In the rows, zero is written as 128.
Both labels of each row:
139,157,122,111,132,127,115,109,144,127,100,131,105,138,101,134,134,140,115,111,128,105,154,100,126,132,107,90,127,138,138,123,170,137,129,127,133,136,98,144,111 -> [86] (71)
149,154,123,109,142,128,95,119,142,132,115,135,124,147,126,127,152,129,133,111,122,108,143,120,100,130,91,106,128,144,132,135,184,140,136,122,124,141,104,142,116 -> [86] (65)
148,132,125,109,107,111,120,122,145,119,109,136,122,127,119,132,144,142,120,110,121,113,139,152,115,133,122,120,153,144,124,114,171,132,135,123,131,138,110,136,123 -> [88] (71)
143,145,123,125,149,125,138,105,144,124,97,129,127,124,100,131,133,139,86,113,126,125,147,111,122,159,114,105,146,145,142,133,172,132,131,122,119,157,101,121,117 -> [82] (71)
139,146,141,117,133,127,120,116,143,140,121,135,124,134,126,129,133,142,117,117,110,98,145,137,110,123,122,125,136,137,124,158,154,130,125,119,125,135,108,145,107 -> [88] (71)
143,117,126,97,141,136,130,115,144,133,97,128,108,134,124,139,121,133,110,135,127,93,156,117,109,124,89,90,127,135,159,134,175,139,149,127,132,127,96,135,108 -> [82] (64)
142,130,140,84,141,116,119,109,125,125,127,149,124,139,136,114,132,131,148,128,127,118,130,140,121,120,128,127,135,136,98,143,134,127,127,119,137,138,115,152,115 -> [88] (71)
141,152,122,122,113,114,126,123,139,139,121,139,116,147,131,116,130,132,123,108,129,121,129,135,118,139,132,105,118,156,124,124,144,136,109,132,132,128,110,127,102 -> [88] (65)
139,148,131,100,142,129,112,110,128,137,114,139,124,136,107,114,133,145,125,117,122,119,136,119,117,127,112,101,124,149,133,120,160,153,134,120,126,138,105,139,111 -> [86] (71)
145,150,136,104,117,123,103,118,131,129,140,135,121,136,159,122,132,123,134,106,122,117,129,146,117,117,121,122,134,146,138,130,165,133,140,138,131,127,129,132,138 -> [88] (65)
134,140,132,102,125,104,118,140,122,150,127,139,128,153,133,104,132,145,151,117,125,126,147,143,108,130,138,119,124,139,133,126,156,124,128,135,128,133,107,140,131 -> [82] (65)
141,137,136,114,149,127,124,106,134,128,116,133,130,126,109,122,132,127,129,120,115,124,147,114,116,131,112,105,127,132,131,127,166,130,135,116,126,137,110,129,123 -> [82] (71)
137,142,138,87,104,121,116,132,138,113,126,134,105,129,138,130,141,130,136,118,121,111,136,146,122,114,126,117,153,137,136,140,146,127,133,132,142,130,100,140,121 -> [88] (71)
139,126,136,100,112,126,119,124,139,119,124,134,140,136,140,126,146,129,128,127,121,108,144,163,121,133,135,110,107,140,139,145,135,121,135,130,144,135,87,133,118 -> [88] (64)
150,148,130,94,129,112,117,117,133,126,144,127,120,147,161,111,146,133,165,126,100,112,132,150,115,119,122,140,137,135,117,135,151,137,139,122,133,128,106,117,127 -> [86] (71)
160,155,134,92,159,119,115,119,127,134,137,140,124,147,130,135,131,140,130,117,120,115,132,96,111,139,110,99,139,141,126,111,218,141,132,123,118,137,116,136,122 -> [82] (65)

Both labels of each row:
123,120,125,126,134,129,134,135,128,127,128,121,128,120,121,135,118,132,133,130,136,138,143,121,123,123,129,127,126,132,127,134,130,112,125,126,126,130,119,107,129 -> PM [15]
135,133,129,124,127,123,131,123,132,136,129,137,134,137,127,110,132,172,133,119,112,130,138,131,135,127,125,127,129,123,123,135,120,137,136,124,127,130,124,104,124 -> CF [10]
135,136,132,123,120,130,127,131,140,139,133,142,136,141,137,98,127,138,130,114,112,128,129,137,141,135,125,125,135,120,131,127,119,134,137,130,122,127,137,128,124 -> CF [10]
128,130,128,132,128,124,144,111,121,132,121,128,124,118,125,138,132,167,128,129,123,128,123,125,128,128,132,135,125,128,119,130,129,125,121,129,130,124,126,124,119 -> PB [6]
122,119,128,129,136,130,133,126,128,124,123,123,127,99,126,132,128,136,119,132,129,137,134,123,125,125,126,132,125,131,124,125,130,127,121,123,127,130,128,122,127 -> PB [15]
125,133,125,125,125,131,147,121,119,138,126,139,118,150,124,125,132,172,136,121,114,137,135,122,130,122,116,127,130,125,120,134,122,134,137,127,128,127,120,115,119 -> CF [10]
131,128,136,123,129,123,129,118,129,123,132,121,129,84,121,115,125,137,122,123,129,113,123,136,133,130,123,131,129,133,129,124,128,125,130,123,125,117,140,133,120 -> PB [15]
129,132,129,117,133,129,144,120,130,133,136,131,126,155,119,135,136,158,139,115,116,124,119,132,126,117,124,131,132,125,116,134,122,134,131,125,130,130,116,101,121 -> CF [6]
117,126,127,131,131,123,140,114,132,127,125,120,126,84,119,124,126,144,129,126,134,130,136,132,135,126,126,129,122,133,130,126,127,120,126,122,126,118,131,122,123 -> PB [15]
127,129,129,122,128,128,140,122,121,134,132,125,125,146,125,134,132,143,133,125,122,121,119,132,127,124,127,133,121,127,113,137,126,127,132,122,131,133,124,108,128 -> CF [6]
114,135,124,132,131,121,144,125,141,148,117,132,126,141,128,120,126,162,135,125,118,146,145,130,134,130,130,127,129,121,120,135,124,130,136,122,127,126,134,125,125 -> PB [10]
129,133,134,115,129,135,139,123,118,128,129,131,126,152,118,136,132,151,129,118,119,132,124,130,126,125,127,130,131,129,121,132,123,132,131,134,132,134,115,109,122 -> Fb [6]
127,133,129,134,127,128,139,111,124,131,118,130,125,136,128,140,131,172,130,131,115,134,129,128,131,130,130,130,123,126,121,131,128,122,131,132,127,128,124,127,127 -> PB [6]
128,132,115,129,133,132,129,134,123,126,121,129,128,150,129,143,130,146,127,133,122,135,135,118,129,127,132,126,125,128,129,130,131,132,128,129,128,138,111,115,136 -> PM [6]
120,124,127,122,134,127,141,116,128,128,129,118,124,107,114,136,126,140,128,132,139,130,128,129,121,130,128,134,125,127,118,131,133,128,126,124,129,125,130,116,124 -> PB [15]
123,129,122,130,131,126,129,135,130,129,119,142,127,125,124,120,124,172,132,128,118,140,152,118,132,127,128,125,123,131,130,131,116,135,129,128,130,126,111,109,128 -> PM [10]
125,134,127,122,124,128,140,133,130,141,129,134,129,160,131,127,131,138,133,121,124,134,133,130,128,124,129,126,132,124,124,131,124,133,134,127,127,134,128,108,130 -> Fb [10]
127,125,130,116,131,127,137,121,118,130,126,122,125,127,115,123,131,137,129,120,138,121,124,122,123,124,123,121,138,131,121,133,125,131,125,117,130,125,123,103,121 -> Fb [15]
119,126,121,129,127,120,148,131,133,142,116,127,127,140,122,130,129,153,127,133,132,135,142,129,130,127,127,127,126,129,117,131,126,125,136,120,128,127,127,121,130 -> PB [10]
122,126,130,114,133,129,140,124,128,130,132,122,127,125,117,122,118,143,130,118,137,123,133,128,124,123,124,132,130,133,114,138,122,132,132,116,126,128,124,96,123 -> CF [15]
128,130,128,120,131,131,139,137,129,143,127,138,130,166,125,120,130,160,136,119,111,137,142,127,130,125,128,122,133,122,121,136,114,139,141,126,127,135,118,103,127 -> Fb [10]
127,137,124,121,124,130,153,125,134,149,125,139,128,159,121,121,130,157,134,124,120,142,135,120,118,127,125,129,131,128,122,130,121,135,138,126,130,121,124,120,121 -> CF [10]
124,131,119,122,133,128,133,125,130,127,131,122,129,111,125,123,127,130,129,122,137,125,132,130,131,124,123,130,131,128,126,130,128,130,126,124,121,123,134,119,125 -> CF [15]
122,131,125,122,128,127,158,118,140,146,119,118,125,139,116,131,125,143,131,128,127,144,136,130,130,132,126,125,126,123,117,138,126,127,140,123,130,124,134,129,127 -> PB [10]
129,133,128,135,127,133,143,118,121,134,124,132,125,140,129,144,151,170,132,130,115,130,120,126,129,132,133,158,129,128,123,130,128,122,133,127,125,128,121,127,123 -> PB [6]
121,134,132,125,128,129,139,111,122,128,134,131,122,135,122,139,134,167,126,125,117,124,120,128,124,126,131,131,130,129,123,130,126,128,130,127,130,131,118,115,120 -> CF [6]
124,131,129,114,132,132,144,132,128,142,127,138,129,154,120,116,128,172,134,116,115,138,142,129,137,123,126,126,131,125,121,133,117,138,138,122,130,132,111,93,128 -> Fb [10]
130,134,123,124,134,130,130,135,120,122,126,116,122,122,117,135,127,127,129,140,139,131,137,120,123,124,129,131,124,133,130,130,131,136,125,122,128,130,121,108,133 -> PM [15]
127,119,126,130,132,128,119,138,122,113,127,119,124,100,122,134,126,117,124,134,140,123,136,120,124,120,129,129,123,137,133,126,134,129,121,125,138,120,126,122,133 -> PM [15]
127,119,125,129,131,130,130,135,126,130,124,123,118,141,127,136,131,133,132,130,132,135,137,126,127,121,133,122,124,126,123,128,131,132,118,118,129,134,118,114,136 -> PM [10]
121,119,131,131,133,129,121,133,127,118,125,125,125,100,127,133,122,135,127,130,135,140,142,111,128,128,130,127,125,132,130,125,130,134,125,125,128,128,120,118,131 -> PM [15]
124,131,125,142,130,124,150,111,123,134,115,130,117,139,122,148,131,171,132,136,124,129,125,125,128,126,132,133,117,126,119,130,126,125,130,128,143,133,118,122,127 -> PB [6]
126,127,125,116,129,130,144,131,119,135,129,135,122,154,119,132,133,147,128,124,124,129,128,126,132,122,128,128,129,127,121,131,124,131,130,124,129,132,116,106,125 -> Fb [6]
126,128,127,124,125,126,136,135,136,145,130,134,127,162,132,113,131,139,136,121,118,131,134,130,135,130,121,129,136,124,122,136,121,133,139,118,131,136,127,111,128 -> Fb [10]
131,142,130,112,126,129,144,115,119,139,130,131,123,164,119,132,130,141,129,118,132,84,118,127,128,126,127,130,132,126,124,137,122,130,138,127,134,132,118,108,123 -> CF [6]
133,133,135,125,124,137,141,118,120,131,133,136,126,145,121,125,133,159,128,120,119,123,124,131,126,126,125,131,131,127,123,130,124,124,133,126,128,129,109,111,125 -> Fb [6]
125,126,130,114,131,126,132,124,125,126,130,121,129,119,113,120,129,133,129,121,135,121,130,131,127,124,122,133,132,130,122,130,123,131,130,118,128,131,127,104,122 -> CF [15]
